Below are the code and all the weights of a small trained network. Each question names an input and a class and asks about switching units off, where a switched-off unit gives its printed mean instead of its output.

import numpy as np


def w(rows, s, z=0):
    codes = np.array(rows[::2]) - 128.0
    scale = np.full(codes.shape[1], s)
    scale[-1] = z or s
    return codes * scale


def norm(h):
    return h / np.sqrt((h * h).mean(-1, keepdims=True) + 1e-5)


def f(y):
    return y / 2 * (1 + np.tanh(0.7978845608 * (y + 0.044715 * y**3)))


def log_softmax(a):
    a = a - a.max(-1, keepdims=True)
    return a - np.log(np.exp(a).sum(-1, keepdims=True))


def net(x, mask):
    res = np.array(x, float).reshape(1, 4) / 4 @ E
    u = 0
    for l in range(4):
        y = f(norm(res) @ A[l][:, :-1].T + A[l][:, -1])
        res = res + np.where(mask[u : u + 4], y, B[l][:, -1]) @ B[l][:, :-1]
        u += 4
    return log_softmax(norm(res)[-1] @ U[:, :-1].T + U[:, -1])


A, B = {}, {}
E = w([
[42,68,142,79,136,86,137,120,155],'x0',
[138,137,185,144,238,64,128,155,105],'x1',
[44,86,75,250,162,142,200,163,144],'x2',
[100,83,118,112,121,254,146,161,113],'x3',
],0.0086)
A[0] = w([
[89,75,178,35,137,148,20,87,160,200],'0.n0',
[126,33,27,128,151,113,99,105,176,158],'0.n1',
[112,42,73,172,80,141,5,183,98,254],'0.n2',
[155,189,84,184,92,220,2,126,154,30],'0.n3',
],0.0052,0.0005)
B[0] = w([
[65,223,91,63,173,166,78,195,137,255],'0.n0',
[125,43,63,48,146,3,92,182,193,187],'0.n1',
[120,112,146,103,253,7,114,154,1,177],'0.n2',
[139,58,140,186,118,201,209,79,47,227],'0.n3',
],0.0079,0.0027)
A[1] = w([
[109,111,135,121,166,75,254,94,191,97],'1.n0',
[175,57,89,156,142,124,158,148,155,47],'1.n1',
[130,132,106,177,157,112,81,114,137,63],'1.n2',
[145,33,210,175,231,201,175,178,113,255],'1.n3',
],0.0076,0.00075)
B[1] = w([
[67,69,112,55,112,93,175,56,42,208],'1.n0',
[127,136,171,130,164,195,93,56,157,170],'1.n1',
[48,141,107,111,187,207,104,10,174,142],'1.n2',
[174,152,145,154,58,65,92,118,164,255],'1.n3',
],0.011,0.005)
A[2] = w([
[221,167,77,194,103,135,155,113,130,122],'2.n0',
[153,224,135,91,81,200,91,146,71,78],'2.n1',
[42,156,108,214,163,175,126,86,137,131],'2.n2',
[100,72,187,139,150,254,166,203,50,251],'2.n3',
],0.0063,0.0014)
B[2] = w([
[142,208,145,164,94,125,167,194,112,227],'2.n0',
[43,57,125,84,254,40,200,102,89,254],'2.n1',
[64,228,182,91,144,185,99,98,63,177],'2.n2',
[183,47,95,210,135,83,151,191,180,183],'2.n3',
],0.0087,0.0038)
A[3] = w([
[159,70,95,83,104,179,147,193,86,8],'3.n0',
[89,42,65,52,119,98,79,241,167,137],'3.n1',
[103,62,119,162,118,133,115,64,26,203],'3.n2',
[42,254,186,67,173,178,28,138,121,173],'3.n3',
],0.0055,0.0014)
B[3] = w([
[83,86,121,2,89,50,108,132,43,142],'3.n0',
[127,224,173,188,208,228,78,147,58,255],'3.n1',
[58,4,174,132,37,52,180,108,246,222],'3.n2',
[116,182,161,191,216,124,6,144,108,221],'3.n3',
],0.0088,0.0041)
U = w([
[174,149,73,115,102,151,85,104,184,5],'0',
[255,150,119,78,122,113,191,138,76,48],'1',
[78,21,121,121,58,36,206,102,135,218],'2',
[90,23,91,78,149,185,144,164,28,71],'3',
[103,207,176,122,208,110,47,153,93,207],'4',
[205,146,106,248,46,183,139,184,117,160],'5',
],0.0089,0.0025)

Each question gives the input, the list of numbers given to net, and the class t.
The units are the neurons (one row each of A and B). Each row of codes is followed by its name. A weight is (code - 128) times the scale printed after its matrix; where a second scale follows, it is the last column's (A, B and U).
mask holds one flag per neuron, layer by layer. A switched-off neuron (its flag False) gives its mean, the last column of its row in B, instead of its output. The means were averaged over made-up inputs and are rounded, as every weight is.
A unit's drop is (log p(t) with every unit on - log p(t) with that unit switched off) / (log p(t) with every unit on - log p(t) with every unit switched off).
The circuit of an input: a set's keep is (log p(t) with only the set's units on - log p(t) with every unit switched off) / (log p(t) with every unit on - log p(t) with every unit switched off). Starting from the 12 units with the biggest drops (on a tie, the unit counted first), units are removed one at a time, each time the one whose removal leaves the highest keep (on an exact tie, the one counted first), for as long as the keep stays at least 0.8.
circuit, biggest first: the units of the circuit, biggest drop first
top k neurons: the k neurons with the biggest drops, biggest first
top k neurons in layer l: the k neurons of layer l with the biggest drops, biggest first
input [-3,3,-8,6], class 3: top 2 neurons	(2.n1; 2.n3)
input [-7,-6,8,-8], class 4: top 2 neurons	(2.n2; 1.n2)
input [-4,8,-3,8], class 1: circuit, biggest first	(3.n1; 1.n3)
input [8,-5,-8,5], class 4: circuit, biggest first	(0.n0; 3.n3)
input [0,-5,0,6], class 5: circuit, biggest first	(1.n0)
input [-1,3,6,5], class 2: top 2 neurons	(0.n0; 1.n0)
input [-3,-5,-7,-3], class 2: circuit, biggest first	(2.n1; 3.n1)
input [-4,-7,-4,4], class 2: circuit, biggest first	(2.n1; 3.n2)
input [-8,-7,-6,-2], class 2: circuit, biggest first	(2.n1; 0.n3; 3.n2)
input [-1,-5,-8,3], class 3: top 2 neurons	(0.n3; 0.n0)
input [-4,6,7,5], class 5: top 2 neurons in layer 2	(2.n1; 2.n0)
input [4,8,2,-5], class 2: top 2 neurons	(1.n0; 0.n0)
input [7,2,-6,7], class 4: top 2 neurons in layer 0	(0.n0; 0.n3)
input [-2,5,7,8], class 5: circuit, biggest first	(1.n3)
input [5,3,8,8], class 2: top 3 neurons	(1.n3; 0.n0; 1.n0)
input [-4,-8,-5,-4], class 2: circuit, biggest first	(2.n1; 0.n3; 3.n2)
input [-4,-1,-7,-1], class 2: circuit, biggest first	(2.n1; 3.n1)
input [1,3,4,-3], class 2: circuit, biggest first	(1.n0; 3.n2)
input [0,4,6,-5], class 2: top 3 neurons	(1.n0; 0.n0; 3.n2)
input [4,4,-2,8], class 4: top 2 neurons	(1.n3; 3.n1)
input [6,-2,2,7], class 4: top 2 neurons	(3.n1; 0.n3)
input [1,-7,2,7], class 5: top 3 neurons	(2.n3; 1.n0; 2.n1)
input [3,6,5,-5], class 2: top neuron	(1.n0)
input [4,-8,0,-2], class 4: top 2 neurons	(3.n1; 1.n0)
input [1,-3,7,8], class 2: top 3 neurons in layer 0	(0.n0; 0.n2; 0.n1)
